Below are the code and all the weights of a small trained network. Each question names an input and a class and asks about switching units off, where a switched-off unit gives its printed mean instead of its output.

import numpy as np


def w(rows, s, z=0):
    codes = np.array(rows[::2]) - 128.0
    scale = np.full(codes.shape[1], s)
    scale[-1] = z or s
    return codes * scale


def norm(h):
    return h / np.sqrt((h * h).mean(-1, keepdims=True) + 1e-5)


def f(y):
    return y / 2 * (1 + np.tanh(0.7978845608 * (y + 0.044715 * y**3)))


def log_softmax(a):
    a = a - a.max(-1, keepdims=True)
    return a - np.log(np.exp(a).sum(-1, keepdims=True))


def net(x, mask):
    res = np.array(x, float).reshape(1, 3) / 4 @ E
    u = 0
    for l in range(3):
        y = f(norm(res) @ A[l][:, :-1].T + A[l][:, -1])
        res = res + np.where(mask[u : u + 3], y, B[l][:, -1]) @ B[l][:, :-1]
        u += 3
    return log_softmax(norm(res)[-1] @ U[:, :-1].T + U[:, -1])


A, B = {}, {}
E = w([
[208,75,120],'x0',
[111,134,255],'x1',
[129,127,124],'x2',
],0.0069)
A[0] = w([
[58,86,128,39],'L0N0',
[115,105,52,100],'L0N1',
[252,68,139,5],'L0N2',
],0.013,0.003)
B[0] = w([
[98,79,126,127],'L0N0',
[156,133,199,221],'L0N1',
[9,202,133,254],'L0N2',
],0.011,0.0052)
A[1] = w([
[254,189,101,253],'L1N0',
[81,162,190,237],'L1N1',
[145,182,92,98],'L1N2',
],0.0089,0.003)
B[1] = w([
[158,132,33,171],'L1N0',
[142,127,76,254],'L1N1',
[110,10,112,143],'L1N2',
],0.013,0.0073)
A[2] = w([
[162,167,96,78],'L2N0',
[174,201,254,116],'L2N1',
[220,215,78,253],'L2N2',
],0.0091,0.0045)
B[2] = w([
[64,19,184,131],'L2N0',
[221,121,4,175],'L2N1',
[157,215,252,254],'L2N2',
],0.011,0.0054)
U = w([
[126,249,156,237],'0',
[29,235,99,168],'1',
[241,189,77,150],'2',
[93,148,253,175],'3',
[92,103,108,1],'4',
[89,28,125,24],'5',
[91,20,153,47],'6',
[72,27,118,28],'7',
],0.013,0.01)

Each question gives the input, the list of numbers given to net, and the class t.
The units are the neurons (one row each of A and B). Each row of codes is followed by its name. A weight is (code - 128) times the scale printed after its matrix; where a second scale follows, it is the last column's (A, B and U).
mask holds one flag per neuron, layer by layer. A switched-off neuron (its flag False) gives its mean, the last column of its row in B, instead of its output. The means were averaged over made-up inputs and are rounded, as every weight is.
A unit's drop is (log p(t) with every unit on - log p(t) with that unit switched off) / (log p(t) with every unit on - log p(t) with every unit switched off).
The circuit of an input: a set's keep is (log p(t) with only the set's units on - log p(t) with every unit switched off) / (log p(t) with every unit on - log p(t) with every unit switched off). Starting from all 9 units, units are removed one at a time, each time the one whose removal leaves the highest keep (on an exact tie, the one counted first), for as long as the keep stays at least 0.8.
circuit, biggest first: the units of the circuit, biggest drop first
top k neurons: the k neurons with the biggest drops, biggest first
top k neurons in layer l: the k neurons of layer l with the biggest drops, biggest first
drop when u is switched off: that unit's drop, to one decimal
input [-1,4,2], class 2: circuit, biggest first => L0N2, L2N1
input [6,-1,-1], class 1: circuit, biggest first => L0N2
input [-4,8,-2], class 2: circuit, biggest first => L2N1, L0N2
input [-4,-8,2], class 2: top 3 neurons => L0N2, L1N2, L0N1
input [6,5,1], class 1: circuit, biggest first => L0N2, L2N2
input [-1,7,0], class 2: top 2 neurons => L2N1, L0N2
input [7,8,-4], class 2: top 3 neurons => L2N1, L1N0, L2N2
input [0,-2,-1], class 3: top 2 neurons => L0N1, L2N2
input [6,5,5], class 1: top 4 neurons => L0N2, L2N2, L0N1, L1N0
input [-2,-3,-3], class 3: circuit, biggest first => L0N1, L2N1
input [6,-5,3], class 1: top 2 neurons => L0N2, L1N2
input [8,-7,7], class 1: top 2 neurons in layer 1 => L1N2, L1N1
input [4,-4,-3], class 1: top 3 neurons => L0N2, L1N2, L1N0
input [8,4,2], class 1: top neuron in layer 2 => L2N2
input [5,-2,-3], class 1: top 2 neurons => L0N2, L2N2
input [-2,-6,-1], class 2: top 3 neurons => L0N2, L1N0, L1N2
input [0,-1,3], class 3: top 2 neurons in layer 0 => L0N1, L0N2
input [-2,-1,-1], class 3: top 2 neurons in layer 1 => L1N0, L1N2
input [0,-2,2], class 3: top 2 neurons in layer 1 => L1N0, L1N1
input [1,7,-5], class 2: circuit, biggest first => L2N1
input [-5,-7,6], class 2: top 2 neurons => L0N2, L1N2
input [-7,8,6], class 2: top 2 neurons in layer 1 => L1N0, L1N2
input [-5,8,3], class 2: top 2 neurons in layer 2 => L2N1, L2N2
input [4,8,-5], class 2: drop when L2N1 is switched off => 0.7
input [4,-2,-1], class 1: drop when L2N1 is switched off => 0.0
input [2,-3,-1], class 3: drop when L2N2 is switched off => 0.1
input [8,-2,6], class 1: drop when L0N2 is switched off => 0.8
input [2,7,0], class 2: top neuron in layer 1 => L1N0
